Small tables with named rows and columns. After each table, cells are looked up by row and column.

Saril =
fields: Dugevip, Sape, Fon, Fus
Tik: [6.926, 4.552, 2.133, 5.723]
Zaz: [6.539, 5.000, 3.592, 5.175]
Bokunip: [6.973, 4.659, 2.483, 5.885]
Buriral: [7.178, 5.149, 1.759, 5.867]
Lak: [7.378, 4.489, 3.373, 5.903]
Dez: [6.908, 3.093, 2.969, 6.199]
Nuz: [7.278, 4.280, 2.351, 5.560]
Daga: [6.866, 4.254, 2.216, 6.057]
Rago: [7.247, 4.233, 3.294, 5.223]
Pil: [7.169, 4.533, 2.176, 5.790]
Reg: [6.996, 3.108, 2.638, 6.571]
Dopasi: [7.198, 5.167, 2.656, 7.912]
Garu: [7.364, 5.039, 2.841, 8.054]
Roketuf: [7.161, 4.309, 2.227, 5.314]

What is the Fus of Zaz in Saril? 5.175
What is the Dugevip of Buriral in Saril? 7.178
What is the Fon of Buriral in Saril? 1.759
What is the Fon of Dez in Saril? 2.969
What is the Fus of Dopasi in Saril? 7.912
What is the Fus of Nuz in Saril? 5.560
What is the Fus of Bokunip in Saril? 5.885
What is the Dugevip of Lak in Saril? 7.378
What is the Fon of Pil in Saril? 2.176
What is the Fon of Bokunip in Saril? 2.483
What is the Fus of Rago in Saril? 5.223
What is the Fus of Reg in Saril? 6.571

Table Zakaram
,Geg,Tasanik,Padilit,Fus,Tiz,Kotobif
Kodovu,302,295,313,323,301,293
Faraze,505,582,307,602,589,734
Nam,458,545,325,533,496,640
Tegig,4,-72,145,-229,-176,-345
Gamem,90,46,142,-111,-73,-200
Nol,-104,-274,117,-443,-313,-587
Zot,552,677,325,686,629,822
Bogifog,527,630,318,642,604,775
Soliled,59,-12,135,-180,-123,-284
Bon,361,382,244,361,468,592

What is the Tiz of Kodovu in Zakaram?
301
What is the Geg of Gamem in Zakaram?
90
What is the Padilit of Bon in Zakaram?
244
What is the Fus of Zot in Zakaram?
686
What is the Tasanik of Tegig in Zakaram?
-72
What is the Geg of Bon in Zakaram?
361
What is the Geg of Nol in Zakaram?
-104
What is the Tasanik of Zot in Zakaram?
677
What is the Tiz of Zot in Zakaram?
629
What is the Kotobif of Bon in Zakaram?
592
What is the Fus of Bogifog in Zakaram?
642
What is the Geg of Faraze in Zakaram?
505
What is the Tiz of Soliled in Zakaram?
-123
What is the Kotobif of Nam in Zakaram?
640
What is the Tiz of Gamem in Zakaram?
-73
What is the Tasanik of Soliled in Zakaram?
-12
What is the Padilit of Soliled in Zakaram?
135
What is the Kotobif of Faraze in Zakaram?
734
What is the Tasanik of Kodovu in Zakaram?
295
Which row has the largest Kotobif? Zot

Table Vide
fields: Bosoted, Retip, Fovupun, Gege, Kefi, Nak, Lisol, Kisopa, Vut
Mer: [131, 168, 37, 158, 185, 178, 196, 174, 213]
Lemen: [147, 110, 117, 105, 167, 160, 149, 129, 173]
Regidi: [131, 108, 125, 149, 150, 115, 77, 152, 125]
Bidok: [125, 156, 50, 160, 142, 172, 207, 184, 219]
Bovimo: [115, 140, 121, 172, 118, 126, 160, 135, 164]
Zed: [139, 149, 100, 155, 135, 116, 102, 145, 184]
Zav: [136, 186, 166, 152, 146, 136, 100, 163, 123]
Bab: [143, 185, 50, 170, 225, 171, 146, 160, 179]
Dos: [158, 174, 163, 146, 135, 146, 129, 124, 101]

Vut of Lemen = 173
Kisopa of Regidi = 152
Nak of Bidok = 172
Nak of Dos = 146
Kefi of Zed = 135
Gege of Bab = 170
Vut of Regidi = 125
Fovupun of Bovimo = 121
Kefi of Mer = 185
Kefi of Bidok = 142

San:
	Gutake	Fiz	Videpu	Bil	Nar	Saro	Tez	Biv	Fune	Pofubu
Sosubi	-0.649	-0.965	-1.791	1.063	-2.433	-0.934	7.267	-1.707	-0.550	-4.236
Nisimu	-1.708	-3.260	-4.078	-2.254	-2.243	-1.514	-5.757	-0.369	-3.945	-5.509
Rinu	-2.289	-1.134	-0.004	-6.167	1.088	-3.683	-8.400	-1.457	1.163	-2.788
Posuvek	-2.297	0.569	-3.412	2.465	-3.808	-2.271	-6.843	-2.842	-3.121	-4.098

Rinu, Gutake => -2.289
Posuvek, Bil => 2.465
Rinu, Fiz => -1.134
Posuvek, Biv => -2.842
Nisimu, Tez => -5.757
Sosubi, Fiz => -0.965
Posuvek, Tez => -6.843
Posuvek, Nar => -3.808
Rinu, Biv => -1.457
Sosubi, Tez => 7.267
Nisimu, Fune => -3.945
Rinu, Bil => -6.167
Posuvek, Fune => -3.121
Nisimu, Gutake => -1.708
Rinu, Nar => 1.088
Sosubi, Nar => -2.433
Sosubi, Biv => -1.707
Posuvek, Pofubu => -4.098
Sosubi, Gutake => -0.649
Rinu, Videpu => -0.004
Row with the largest Saro: Sosubi

